Below is a small trained network, with its code and all its weights. Each question gives an input and a target symbol and asks what happens when units are switched off, that is, made to give their printed mean instead of their output.

import numpy as np


def w(rows, s, z=0):
    codes = np.array(rows[::2]) - 128.0
    scale = np.full(codes.shape[1], s)
    scale[-1] = z or s
    return codes * scale


def norm(h):
    return h / np.sqrt((h * h).mean(-1, keepdims=True) + 1e-5)


def f(y):
    return np.maximum(y, 0)


def softmax(a):
    e = np.exp(a - a.max(-1, keepdims=True))
    return e / e.sum(-1, keepdims=True)


def log_softmax(a):
    a = a - a.max(-1, keepdims=True)
    return a - np.log(np.exp(a).sum(-1, keepdims=True))


def net(x, mask):
    ids = ['βηλξπσφω'.index(c) for c in x.split()]
    T = len(ids)
    res = E[ids] + P[:T]
    r = norm(res)
    for j in range(2):
        rows = slice(2 * j, 2 * j + 2)
        q, k, v = (r @ M[0][rows].T for M in (Q, K, V))
        z = softmax(np.where(np.tri(T) > 0, q @ k.T / 2**0.5, -1e9)) @ v
        o = O[0][rows]
        res = res + np.where(mask[j], z, o[:, -1]) @ o[:, :-1]
    y = f(norm(res) @ A[0][:, :-1].T + A[0][:, -1])
    res = res + np.where(mask[2:18], y, B[0][:, -1]) @ B[0][:, :-1]
    return log_softmax(norm(res)[-1] @ U[:, :-1].T + U[:, -1])


Q, K, V, O, A, B = {}, {}, {}, {}, {}, {}
E = w([
[62,50,131,102,147],'β',
[128,29,13,71,6],'η',
[134,17,52,23,193],'λ',
[148,182,124,125,153],'ξ',
[80,129,71,68,203],'π',
[197,56,189,113,85],'σ',
[53,103,43,78,106],'φ',
[83,32,106,70,166],'ω',
],0.011)
P = w([
[143,181,155,116,138],'0',
[12,178,194,45,69],'1',
[133,156,130,157,158],'2',
[43,92,148,2,122],'3',
[129,134,116,194,168],'4',
[72,45,124,35,115],'5',
],0.0093)
Q[0] = w([
[114,95,162,22,176],'head 1',
[114,151,207,109,144],'head 1',
[100,207,159,129,137],'head 2',
[72,24,117,1,136],'head 2',
],0.018)
K[0] = w([
[154,82,146,173,230],'head 1',
[140,142,191,100,143],'head 1',
[106,130,139,81,165],'head 2',
[152,72,65,249,178],'head 2',
],0.017)
V[0] = w([
[159,149,221,132,146],'head 1',
[110,165,199,110,165],'head 1',
[112,131,44,85,108],'head 2',
[197,6,134,96,76],'head 2',
],0.014)
O[0] = w([
[158,105,70,137,128,49],'head 1',
[145,88,133,116,156,154],'head 1',
[121,63,90,250,175,254],'head 2',
[164,79,136,105,211,182],'head 2',
],0.013,0.0046)
A[0] = w([
[112,139,141,27,76,2],'neuron 1',
[161,115,134,36,139,138],'neuron 2',
[115,126,125,120,185,147],'neuron 3',
[123,69,147,81,129,61],'neuron 4',
[214,215,104,177,138,168],'neuron 5',
[180,133,159,147,119,66],'neuron 6',
[72,128,81,107,167,32],'neuron 7',
[150,186,118,195,118,115],'neuron 8',
[65,149,166,76,59,141],'neuron 9',
[246,128,144,162,95,80],'neuron 10',
[161,153,62,209,132,146],'neuron 11',
[145,169,127,134,115,50],'neuron 12',
[90,80,151,134,156,143],'neuron 13',
[82,104,145,62,107,132],'neuron 14',
[178,89,128,113,181,122],'neuron 15',
[135,167,139,32,145,62],'neuron 16',
],0.014,0.0031)
B[0] = w([
[192,132,121,118,194,186],'neuron 1',
[108,113,149,173,101,223],'neuron 2',
[119,129,122,124,95,215],'neuron 3',
[92,132,146,126,168,215],'neuron 4',
[168,86,151,5,104,144],'neuron 5',
[163,128,166,144,158,135],'neuron 6',
[176,141,163,181,148,180],'neuron 7',
[114,127,130,86,200,169],'neuron 8',
[126,127,101,161,183,206],'neuron 9',
[131,99,190,211,186,148],'neuron 10',
[186,155,127,107,69,196],'neuron 11',
[103,106,132,91,141,132],'neuron 12',
[130,97,108,72,100,254],'neuron 13',
[141,190,179,148,75,207],'neuron 14',
[114,205,111,134,107,253],'neuron 15',
[154,70,89,115,103,187],'neuron 16',
],0.019,0.0075)
U = w([
[216,108,182,182,183,209],'β',
[130,67,28,139,217,2],'η',
[49,103,96,54,146,10],'λ',
[203,242,75,170,105,124],'ξ',
[84,167,68,220,65,83],'π',
[225,144,100,8,84,159],'σ',
[167,60,28,163,28,211],'φ',
[96,185,189,96,40,55],'ω',
],0.013,0.00072)

Each question gives the input, a string of symbols that net reads in full, and the target symbol t.
The units are the heads (2 rows each of Q, K, V and O) and the neurons (one row each of A and B). Each row of codes is followed by its name. A weight is (code - 128) times the scale printed after its matrix; where a second scale follows, it is the last column's (O, A, B and U).
mask holds one flag per unit, heads first, then neurons. A switched-off unit (its flag False) gives its mean, the last column of its rows in O or B, instead of its output. The means were averaged over made-up inputs and are rounded, as every weight is.
A unit's drop is (log p(t) with every unit on - log p(t) with that unit switched off) / (log p(t) with every unit on - log p(t) with every unit switched off).
The circuit of an input: a set's keep is (log p(t) with only the set's units on - log p(t) with every unit switched off) / (log p(t) with every unit on - log p(t) with every unit switched off). Starting from the 12 units with the biggest drops (on a tie, the unit counted first), units are removed one at a time, each time the one whose removal leaves the highest keep (on an exact tie, the one counted first), for as long as the keep stays at least 0.8.
circuit, biggest first: the units of the circuit, biggest drop first
unit that matters most: the unit with the biggest drop
top k neurons: the k neurons with the biggest drops, biggest first
which heads matter: for each layer, one digit per head in row order, 1 if its drop is at least 0.15 and else 0, layers parted by /
drop when u is switched off: that unit's drop, to one decimal
input σ η ξ π, target ξ: which heads matter => 01
input σ λ λ σ ξ ξ, target ξ: circuit, biggest first => head 2; neuron 9; neuron 1
input η π π ξ ξ φ, target ξ: circuit, biggest first => head 2; neuron 1; neuron 9
input β β π ω, target π: unit that matters most => head 2
input π φ β σ β η, target β: top 4 neurons => neuron 1; neuron 14; neuron 15; neuron 9
input σ η ω ω ω, target λ: top 2 neurons => neuron 14; neuron 11
input λ φ β λ ξ σ, target ξ: top 2 neurons => neuron 9; neuron 1
input σ β ω λ π, target ξ: which heads matter => 10
input σ ω ω φ, target ω: top 3 neurons => neuron 14; neuron 13; neuron 7
input ξ π η π π η, target π: circuit, biggest first => head 2; head 1
input σ σ λ σ β ω, target β: top 2 neurons => neuron 1; neuron 14
input λ σ σ π ξ η, target ξ: top 4 neurons => neuron 1; neuron 9; neuron 13; neuron 14
input ω π ω π, target ω: top 2 neurons => neuron 14; neuron 7
input ω π λ η φ β, target φ: circuit, biggest first => head 2; neuron 13
input σ σ η ω, target η: circuit, biggest first => head 2
input η φ β, target ω: top 2 neurons => neuron 14; neuron 13
input π σ ξ, target σ: top 3 neurons => neuron 5; neuron 15; neuron 16
input ξ ξ λ ω ω φ, target ω: top 2 neurons => neuron 14; neuron 13
input π σ λ ω π π, target π: drop when head 2 is switched off => 0.5
input ω φ β φ η ξ, target η: circuit, biggest first => head 2
